Below are the code and all the weights of a small trained network. Each question names an input and a class and asks about switching units off, where a switched-off unit gives its printed mean instead of its output.

import numpy as np


def w(rows, s, z=0):
    codes = np.array(rows[::2]) - 128.0
    scale = np.full(codes.shape[1], s)
    scale[-1] = z or s
    return codes * scale


def norm(h):
    return h / np.sqrt((h * h).mean(-1, keepdims=True) + 1e-5)


def f(y):
    return y / 2 * (1 + np.tanh(0.7978845608 * (y + 0.044715 * y**3)))


def log_softmax(a):
    a = a - a.max(-1, keepdims=True)
    return a - np.log(np.exp(a).sum(-1, keepdims=True))


def net(x, mask):
    res = np.array(x, float).reshape(1, 6) / 4 @ E
    u = 0
    for l in range(3):
        y = f(norm(res) @ A[l][:, :-1].T + A[l][:, -1])
        res = res + np.where(mask[u : u + 6], y, B[l][:, -1]) @ B[l][:, :-1]
        u += 6
    return log_softmax(norm(res)[-1] @ U[:, :-1].T + U[:, -1])


A, B = {}, {}
E = w([
[152,164,194,29,122,118,63,137,150,87],'x0',
[120,254,108,118,125,83,180,111,156,148],'x1',
[248,147,130,162,120,142,129,82,119,91],'x2',
[124,125,110,115,120,137,135,121,133,115],'x3',
[135,132,153,163,229,171,157,164,215,83],'x4',
[120,137,116,138,130,137,105,116,135,127],'x5',
],0.0093)
A[0] = w([
[147,101,133,34,48,94,112,71,80,208,8],'0.n0',
[139,126,97,97,35,123,96,125,56,205,38],'0.n1',
[131,135,108,86,131,90,96,121,109,85,59],'0.n2',
[169,132,151,71,161,126,167,187,102,115,86],'0.n3',
[119,7,154,148,132,121,70,93,123,91,2],'0.n4',
[117,164,219,2,148,143,74,94,111,64,13],'0.n5',
],0.0054,0.0046)
B[0] = w([
[110,155,147,173,123,68,70,124,59,47,239],'0.n0',
[70,146,131,205,150,75,86,80,81,2,254],'0.n1',
[151,156,135,81,132,159,56,124,138,151,107],'0.n2',
[114,134,128,153,102,178,136,148,133,124,120],'0.n3',
[178,115,24,55,218,102,99,139,136,171,174],'0.n4',
[148,132,145,199,41,177,87,181,226,241,240],'0.n5',
],0.0072,0.0023)
A[1] = w([
[11,114,106,65,142,96,117,201,106,155,2],'1.n0',
[111,137,171,120,164,155,124,90,146,143,102],'1.n1',
[254,141,113,128,123,143,130,84,90,104,5],'1.n2',
[100,92,55,217,115,147,159,128,83,155,29],'1.n3',
[129,33,136,93,133,196,90,130,82,116,50],'1.n4',
[129,210,95,84,102,90,179,150,151,145,51],'1.n5',
],0.0082,0.0028)
B[1] = w([
[154,119,213,164,140,206,167,7,175,117,253],'1.n0',
[125,98,111,127,83,154,148,132,76,104,133],'1.n1',
[25,89,193,131,133,207,149,26,180,147,229],'1.n2',
[170,133,137,100,58,118,127,180,177,151,254],'1.n3',
[157,143,102,85,211,72,125,126,111,172,222],'1.n4',
[165,85,89,102,187,121,102,121,79,163,219],'1.n5',
],0.012,0.0039)
A[2] = w([
[98,148,120,152,231,162,170,199,157,1,4],'2.n0',
[132,254,88,93,165,98,185,78,98,154,23],'2.n1',
[149,120,149,153,168,149,150,197,182,29,37],'2.n2',
[166,149,201,32,68,131,31,175,166,91,30],'2.n3',
[157,86,80,175,53,103,190,184,169,135,13],'2.n4',
[186,71,100,91,177,101,110,126,95,152,118],'2.n5',
],0.0084,0.0028)
B[2] = w([
[84,128,123,128,33,56,87,100,21,97,207],'2.n0',
[165,15,143,58,253,153,62,206,109,120,227],'2.n1',
[78,175,84,119,36,28,90,95,48,88,193],'2.n2',
[155,151,29,212,57,152,254,238,164,193,254],'2.n3',
[155,244,102,101,62,184,147,225,163,159,199],'2.n4',
[154,209,91,87,193,138,116,180,105,130,222],'2.n5',
],0.0082,0.0038)
U = w([
[162,162,99,135,64,160,172,221,205,188,175],'0',
[72,100,206,137,158,186,161,34,194,117,247],'1',
[166,105,69,60,253,103,88,176,101,151,42],'2',
[54,150,100,135,60,44,101,135,47,64,29],'3',
],0.015,0.0013)

Each question gives the input, the list of numbers given to net, and the class t.
The units are the neurons (one row each of A and B). Each row of codes is followed by its name. A weight is (code - 128) times the scale printed after its matrix; where a second scale follows, it is the last column's (A, B and U).
mask holds one flag per neuron, layer by layer. A switched-off neuron (its flag False) gives its mean, the last column of its row in B, instead of its output. The means were averaged over made-up inputs and are rounded, as every weight is.
A unit's drop is (log p(t) with every unit on - log p(t) with that unit switched off) / (log p(t) with every unit on - log p(t) with every unit switched off).
The circuit of an input: a set's keep is (log p(t) with only the set's units on - log p(t) with every unit switched off) / (log p(t) with every unit on - log p(t) with every unit switched off). Starting from the 12 units with the biggest drops (on a tie, the unit counted first), units are removed one at a time, each time the one whose removal leaves the highest keep (on an exact tie, the one counted first), for as long as the keep stays at least 0.8.
circuit, biggest first: the units of the circuit, biggest drop first
most important unit: the unit with the biggest drop
k most important neurons: the k neurons with the biggest drops, biggest first
top k neurons in layer l: the k neurons of layer l with the biggest drops, biggest first
input [8,-8,-5,5,-1,-1], class 0: 4 most important neurons : 2.n3, 0.n5, 1.n5, 2.n1
input [5,-5,7,0,8,6], class 3: circuit, biggest first : 2.n2, 2.n0
input [4,-2,-4,6,-2,4], class 0: circuit, biggest first : 2.n3
input [-7,-3,-8,-3,-7,-7], class 1: 3 most important neurons : 1.n0, 2.n3, 0.n5
input [5,-3,-1,8,7,3], class 3: top 2 neurons in layer 2 : 2.n2, 2.n0
input [5,-3,-2,1,5,-8], class 0: 4 most important neurons : 2.n3, 0.n5, 0.n1, 0.n0
input [-6,2,4,7,7,-8], class 3: 2 most important neurons : 2.n2, 2.n0
input [-7,-4,-7,-8,6,3], class 0: 4 most important neurons : 1.n3, 1.n2, 2.n4, 0.n1
input [-3,-6,-4,7,-6,-3], class 2: top 2 neurons in layer 1 : 1.n4, 1.n2
input [-6,-6,-3,6,4,-8], class 0: 4 most important neurons : 1.n3, 2.n4, 1.n5, 2.n1
input [-6,7,6,7,1,0], class 2: top 2 neurons in layer 2 : 2.n1, 2.n3
input [8,-6,2,-6,-7,5], class 0: 2 most important neurons : 2.n3, 0.n5
input [0,7,-7,-7,0,8], class 1: 2 most important neurons : 1.n0, 1.n4
input [-8,-7,-1,-1,2,5], class 0: most important unit : 1.n3
input [-4,-7,5,8,-3,-2], class 2: top 2 neurons in layer 1 : 1.n4, 1.n0
input [-7,-8,-1,-3,7,-6], class 2: top 2 neurons in layer 2 : 2.n3, 2.n5
input [5,6,0,-1,1,1], class 2: top 2 neurons in layer 1 : 1.n5, 1.n3
input [-5,-3,-6,1,8,8], class 3: top 2 neurons in layer 2 : 2.n0, 2.n2
input [5,-5,-3,-7,6,-6], class 3: top 2 neurons in layer 2 : 2.n2, 2.n0
input [8,-7,0,-4,-8,3], class 0: most important unit : 2.n3
input [-5,-6,3,4,7,4], class 3: top 2 neurons in layer 2 : 2.n2, 2.n0
input [5,-7,2,6,-7,7], class 2: 2 most important neurons : 1.n4, 0.n4
input [1,-7,-2,-1,8,-8], class 3: 4 most important neurons : 2.n0, 2.n2, 1.n5, 2.n1
input [-5,6,5,3,-5,8], class 2: 3 most important neurons : 2.n1, 1.n0, 0.n5
input [6,4,-3,4,-6,5], class 0: top 2 neurons in layer 0 : 0.n5, 0.n2
